Each row has a class, written after it.
588; -263; 53; -18; 601; 482; -118; 10; -61; 222; -23; 53; -124; -371; -27; 203; -257; 155; -394; 100; -276; -26; 354; -330; 34; 160; -79; 146; -76; -311; 192; -86 => j_61
125; 22; -240; 269; 393; -26; -222; -91; -176; -126; -30; -298; -44; 191; -64; -77; 154; -124; -7; -345; 82; -14; 1; -135; 53; -170; -88; 7; 19; -44; 15; 7 => j_61
557; -303; -202; 135; 87; 70; 557; -457; -15; -119; -367; -218; -523; 409; -162; 207; 142; 90; -197; -299; 208; -344; 241; -167; -261; -165; -268; 43; -177; -247; 313; 106 => j_61
130; 205; -847; 618; -203; -305; 177; -14; -293; 20; 274; -95; -267; 639; -97; -29; 182; -140; 131; -386; 410; -7; 158; -65; -140; -167; 242; 480; 210; 274; 121; 151 => j_789
-354; -368; -19; -123; -844; -562; 404; -416; 177; 99; -93; -13; 307; 382; 155; 427; -822; 53; -94; 97; -567; 161; -124; 185; -17; 367; -63; 156; 358; 416; -184; -435 => j_789
97; -87; 14; 25; 44; -243; 152; -225; -46; 89; 158; 5; 67; 28; 389; 227; 54; -49; -102; -100; 221; -16; 78; 100; -31; -74; 11; -29; 90; 42; -59; 3 => j_406
-232; 95; -229; 221; -254; -1; 70; 3; -66; 53; 45; -133; -122; -37; -106; -7; -61; -190; 176; 104; 71; 155; -23; 222; -30; 71; 40; 205; 68; 47; -218; 18 => j_496
-91; -26; -155; 10; 668; 375; 248; -111; -120; 93; 90; -31; 304; -178; 271; 118; -39; -163; -89; 65; 207; -13; -259; -311; -53; 10; 12; 169; 203; -73; -209; -96 => j_307
71; -153; -193; -42; 241; -78; 181; -361; 90; 4; -35; -92; 139; -112; 296; 263; -31; 23; -186; 5; 245; -150; -25; -15; -7; -28; 56; -98; 44; -75; -94; 162 => j_496
-365; 133; -150; 284; -139; 187; 64; -138; 11; 113; 46; -214; -22; -154; -25; -105; -84; -278; 111; 263; 112; 174; -290; 6; 30; 16; -2; 206; 104; 221; -388; -46 => j_406
197; -54; -175; 197; 823; 490; -655; -44; -145; -94; 27; -134; 169; -181; -187; -136; -81; -39; -255; -166; -308; 202; -407; -715; 183; -195; 7; 76; -29; 47; -57; -197 => j_307
-222; 472; -421; 398; -558; 102; -135; -33; -5; 302; 110; -87; 116; -93; -3; 76; 63; -172; 236; 263; -47; 206; 19; 245; 15; 248; 83; 300; 175; 94; -143; 144 => j_163
-293; 116; -272; 324; -375; 87; 199; -149; 55; 101; 63; -227; -126; -55; -4; -60; -129; -214; 68; 180; 79; 168; -214; -10; -18; 110; -5; 218; 116; 157; -406; 27 => j_789
49; -43; -127; 23; -143; -425; 196; -176; -27; 162; 222; -34; 157; 6; 581; 371; 112; -81; -138; 24; 258; 63; 123; 90; -19; -109; -70; -28; 177; 163; -26; -45 => j_789
-21; -107; 171; -64; 129; -44; 133; -255; 18; 111; 165; 79; 165; -99; 279; 315; -158; 18; -131; -26; 2; 92; -95; 41; 1; 14; -37; 43; 35; 81; -142; -106 => j_307
41; -196; -379; 318; 260; 219; -198; -233; -85; -208; -122; -211; -4; 244; -223; 42; -232; -200; -67; -198; -319; 271; -377; -340; 37; -115; -91; 175; 85; 52; 34; -270 => j_174
-118; 106; -308; 277; -212; 67; 31; -158; 16; 126; 190; -147; -135; -147; 113; -77; -40; -187; -2; 166; 130; 171; -169; -78; 26; -40; 64; 184; 29; 103; -406; 66 => j_789
-285; 17; -145; 287; 413; -224; -378; -10; -505; -99; 41; -317; 97; 427; -182; -260; 89; -134; 357; -582; 170; 58; 46; 99; -237; 89; -141; 528; 143; 287; 123; 107 => j_61
-421; 284; -390; 290; -380; 217; 37; -135; 15; 56; 87; -69; -103; -126; -69; -114; 6; -309; 213; 391; 99; 89; -210; 70; 78; -19; 68; 299; 54; 357; -293; 45 => j_406
-235; -24; -242; 57; -370; -94; 348; 83; 80; -97; -91; -145; -342; 118; -239; -193; -217; -179; 97; 95; 287; 110; 82; 116; -126; 20; -37; 210; 81; -2; -248; 69 => j_163
-379; 216; -77; 237; -307; 21; 224; -126; 45; 146; 217; -226; -52; -308; 111; -9; -8; -288; 107; 209; 334; 216; -267; 158; 98; -124; 18; 6; -23; 246; -603; -6 => j_789
-29; 43; 178; -48; -128; -205; 161; -161; -85; 107; 172; 63; 82; 4; 315; 170; -13; -97; -22; -138; 207; 71; 59; 155; -50; -83; -29; -19; 5; 31; 13; -118 => j_496
-322; 365; -202; 410; -9; 262; -53; -35; -69; 230; 123; -166; -83; -155; 15; -213; 144; -222; 312; -12; 126; 163; -113; 246; 5; -10; 86; 173; 52; -105; -330; 179 => j_427
25; -18; -9; 178; 115; -335; 48; -34; -409; 10; 308; -107; 21; 270; 154; 169; 41; -82; -55; -658; 325; -197; 276; 155; -27; -225; -80; 88; 41; 132; -55; -135 => j_427
-345; 153; -362; 478; -149; -62; 41; -146; -69; 110; 43; -331; -80; 30; 16; -22; 151; -291; 222; 145; 139; 111; -222; 154; -53; 22; 5; 269; 167; 318; -291; 106 => j_789
215; -34; 47; -36; 131; -58; 245; -307; 47; 102; 116; -38; 142; -76; 302; 252; -10; 37; -190; -108; 220; 109; -123; -140; -7; -155; -35; -150; 6; -39; -99; -90 => j_61
-272; 177; -270; 493; -12; 47; -29; -59; -126; 247; 210; -269; 4; -79; 194; 27; 159; -190; 137; 27; 36; 183; -202; 79; -17; 37; -21; 239; 171; 112; -292; 28 => j_174
200; -277; -60; 381; 428; -316; 72; -173; -219; 236; 383; -127; 98; -23; 406; 482; 239; 5; -90; -263; 310; 20; 166; 332; 57; -227; 102; 51; 134; 250; -142; 30 => j_406
101; -105; -166; 165; 198; 81; -201; -119; -178; -200; -121; -178; 3; 236; -287; -75; -187; -150; 24; -256; -84; 111; -147; -232; -9; -18; -89; 113; -100; 43; 20; -135 => j_789
309; -72; -196; 573; 604; 285; -373; -70; -142; -115; 190; -303; -126; -64; -310; -69; -28; -140; -97; 60; -90; 61; -291; -469; 229; -109; -108; 139; 17; 96; -235; -22 => j_427
-262; 56; -105; 161; -336; -459; -163; -258; -337; 111; 204; -89; 243; 350; 430; 250; 101; -212; 60; -180; 60; 161; 69; 225; 47; -126; -74; 245; 188; 381; 243; -155 => j_789
174; 14; -221; 149; 217; -116; -500; -87; -92; -70; -293; -299; -27; 175; -189; -118; 45; -41; -11; -208; -58; -43; 191; 70; 83; -28; 4; -65; -126; -148; 194; 112 => j_61
289; 15; -29; 209; 324; 60; -271; -43; -283; -4; 217; -141; 13; -82; -71; -169; 26; -110; -51; -283; 232; 12; 29; -175; 167; -225; 67; -19; -48; 7; -135; 38 => j_427
113; 34; -124; 192; 292; -126; -207; -75; -204; -67; 72; -181; 83; 127; -27; 18; 41; -108; 25; -307; 116; -20; 83; -35; 53; -82; -78; 41; -7; 26; -20; 26 => j_163
87; -87; 80; -41; 72; -192; 123; -220; 19; 65; 79; 35; 74; 63; 238; 201; -157; -50; -78; -121; 90; 87; 39; 69; -84; -47; -54; -4; 17; -89; -1; -118 => j_496
194; -30; -17; -153; -227; -181; 298; -94; -37; 48; 95; 105; -27; 3; 370; 110; 116; -9; -123; -50; 258; 5; 71; 15; -48; -63; 88; -128; 3; -143; -80; 21 => j_307
-218; 173; -301; 311; -254; 13; 72; -84; -25; 129; 52; -177; -76; -62; 36; 33; 80; -270; 159; 121; 92; 167; -111; 252; -19; 20; 72; 179; 146; 102; -343; 41 => j_307
-205; -16; 24; 36; 295; -70; 144; -150; -64; 184; 235; 21; 253; -142; 442; 176; -21; -129; -52; -85; 354; -28; -47; 122; -46; -161; 17; 64; 116; 190; -176; -86 => j_427
-325; 175; -249; 365; -89; 251; -279; -139; 3; 116; 130; -158; 8; -178; -5; -110; -7; -281; 165; 259; -157; 313; -288; 37; 72; 55; -11; 351; 182; 204; -349; 29 => j_307
83; 48; -173; 86; 40; 81; 193; -172; 53; 81; -23; 193; 164; 114; 338; 519; 35; -27; -92; -75; -26; 27; 100; 222; -13; 32; 61; -56; 127; -212; 343; -69 => j_427
119; -3; -228; 179; -163; 266; -124; -439; -18; -161; -296; -365; 256; 158; -403; 5; -585; -70; -210; 199; -181; 238; -479; -675; 284; 169; -128; 1; 39; -47; 16; -160 => j_427
206; -28; -297; 259; 143; -122; -324; -172; -218; -89; -83; -254; 42; 212; -45; -59; 80; -59; -64; -223; 33; -32; -3; -221; 116; -79; 16; -6; -30; 82; 98; 43 => j_406
22; -370; -40; 502; 804; 250; 143; -453; -9; -194; -326; -480; -506; 343; -306; -115; -25; -363; 172; -133; 47; -446; 14; 219; -146; -83; -371; 220; -260; -252; -339; 67 => j_406
-440; 94; 93; -299; -899; -604; -225; -192; 18; 69; -18; 200; 664; 503; 228; 49; -333; -220; 348; 226; 35; 136; 286; 754; 17; 293; 79; 239; 382; 211; 259; -42 => j_406
299; -101; -28; 69; 202; -194; -97; 0; -198; -116; -183; -222; -44; 249; -126; 209; 16; -46; -139; -304; -17; 24; 134; -62; 59; -159; -118; -213; -69; -199; 185; -212 => j_406
505; 45; -302; 224; 151; 96; -411; -1; -147; -65; -123; -286; -35; -103; -257; -101; 63; 64; -227; -170; -193; 155; -11; -547; 283; -108; 42; -207; 2; -77; 133; 61 => j_163
197; -27; -181; 215; 41; -110; -262; -129; -216; -63; 34; -179; 35; 210; -68; 5; 40; -98; -24; -227; 20; 117; -53; -34; 65; -93; 60; 48; 3; 29; 23; -71 => j_61
87; -178; -46; -40; 311; -36; -76; -275; 24; 48; 91; 68; 187; -52; 279; 311; -89; -28; -152; -55; -54; 96; -86; -28; -98; -30; 3; 99; 123; 64; 33; -47 => j_789
-115; 83; -21; 270; -20; 166; -141; 135; 42; 284; 241; -46; 28; -283; -41; -164; -111; -30; 21; 180; -67; 201; -92; -73; -37; 159; 75; 301; 206; 213; -335; 24 => j_163
-243; 177; -265; 250; -252; 121; 36; -160; 73; 101; 65; -209; -10; -130; 5; -93; -52; -188; 98; 107; 66; 173; -212; -6; 11; 31; 6; 120; 85; 90; -408; 72 => j_789
-135; -298; 63; -34; 24; -93; 610; -418; 294; -299; -81; -192; 132; 222; 495; 415; 74; -328; -104; 144; 358; -185; -144; 177; 20; -153; -513; -253; 78; -214; -359; -170 => j_307
389; -213; -517; 104; -58; -332; 165; 53; 135; -49; -209; -173; -182; 231; 159; 62; 116; 124; -204; 78; -122; -376; 293; -202; -125; 186; -98; -62; 179; -117; -3; 83 => j_61
-47; -123; -31; -22; 113; -148; 182; -300; -4; 19; 59; -106; 134; -9; 293; 343; -22; -97; -140; -13; 166; 76; -157; 21; -27; -139; -56; -49; 74; 51; -111; -80 => j_789
11; -122; -37; 81; 26; -45; 70; -229; 54; 91; 54; -56; 226; -83; 248; 256; -99; -50; -104; 81; 20; 102; -135; -23; 40; -18; -50; -33; 45; 89; -104; -148 => j_496
-166; 65; -299; 286; -192; 99; 55; -66; 46; 57; -32; -232; -130; -65; -67; -38; 32; -210; 114; 181; 65; 147; -77; 142; -2; 6; -33; 164; 96; 107; -258; 12 => j_61
6; -14; 66; -10; 142; -343; 74; -199; -114; 213; 177; -10; 257; 71; 574; 457; 245; -18; -143; -216; 157; 23; 38; 258; -31; -203; 34; -107; 155; -32; 8; -106 => j_307
-373; 94; -168; 231; -160; 105; -19; -27; 11; 237; 285; 0; 23; -183; 183; -38; -139; -245; 87; 127; 73; 264; -93; 200; -69; 61; 129; 375; 216; 213; -362; -20 => j_789
0; -141; -9; 22; -80; -188; 179; -64; -119; 28; 206; -42; 106; 33; 250; 254; -76; -95; -104; -143; 9; 150; -136; 17; 0; -103; -34; -44; 138; 32; -195; -263 => j_174
-200; 223; -231; 491; 315; 419; -117; 141; -184; 167; 418; -41; 314; -92; 252; 3; 369; -231; 142; -27; 107; 304; -207; -169; 110; -165; -63; 315; 370; 319; -9; -166 => j_61
74; -155; -63; 79; -133; -163; 225; -122; -3; 54; -38; -118; 79; 50; 331; 171; -36; -51; -174; -10; 230; -55; 49; -30; -101; 106; -110; -25; 148; -19; -29; -29 => j_427
-305; 146; -272; 366; -372; 162; 133; -128; 17; 146; 41; -159; -178; -29; -130; -100; -156; -238; 137; 227; 67; 236; -186; 99; 30; 29; 96; 272; 61; 170; -330; -28 => j_406
111; 17; 10; 38; -93; -248; 151; -235; -117; 188; 164; 11; 152; 13; 380; 304; 71; -78; -54; -90; 194; 101; 28; 186; 15; -98; 75; -38; 39; 52; -72; -66 => j_307
55; -86; 2; 37; 23; -437; 241; -230; -62; 97; 141; -184; 221; 61; 450; 414; 142; -17; -81; -122; 225; -61; 62; 217; 58; -86; -87; -209; 178; -41; -86; 27 => j_174
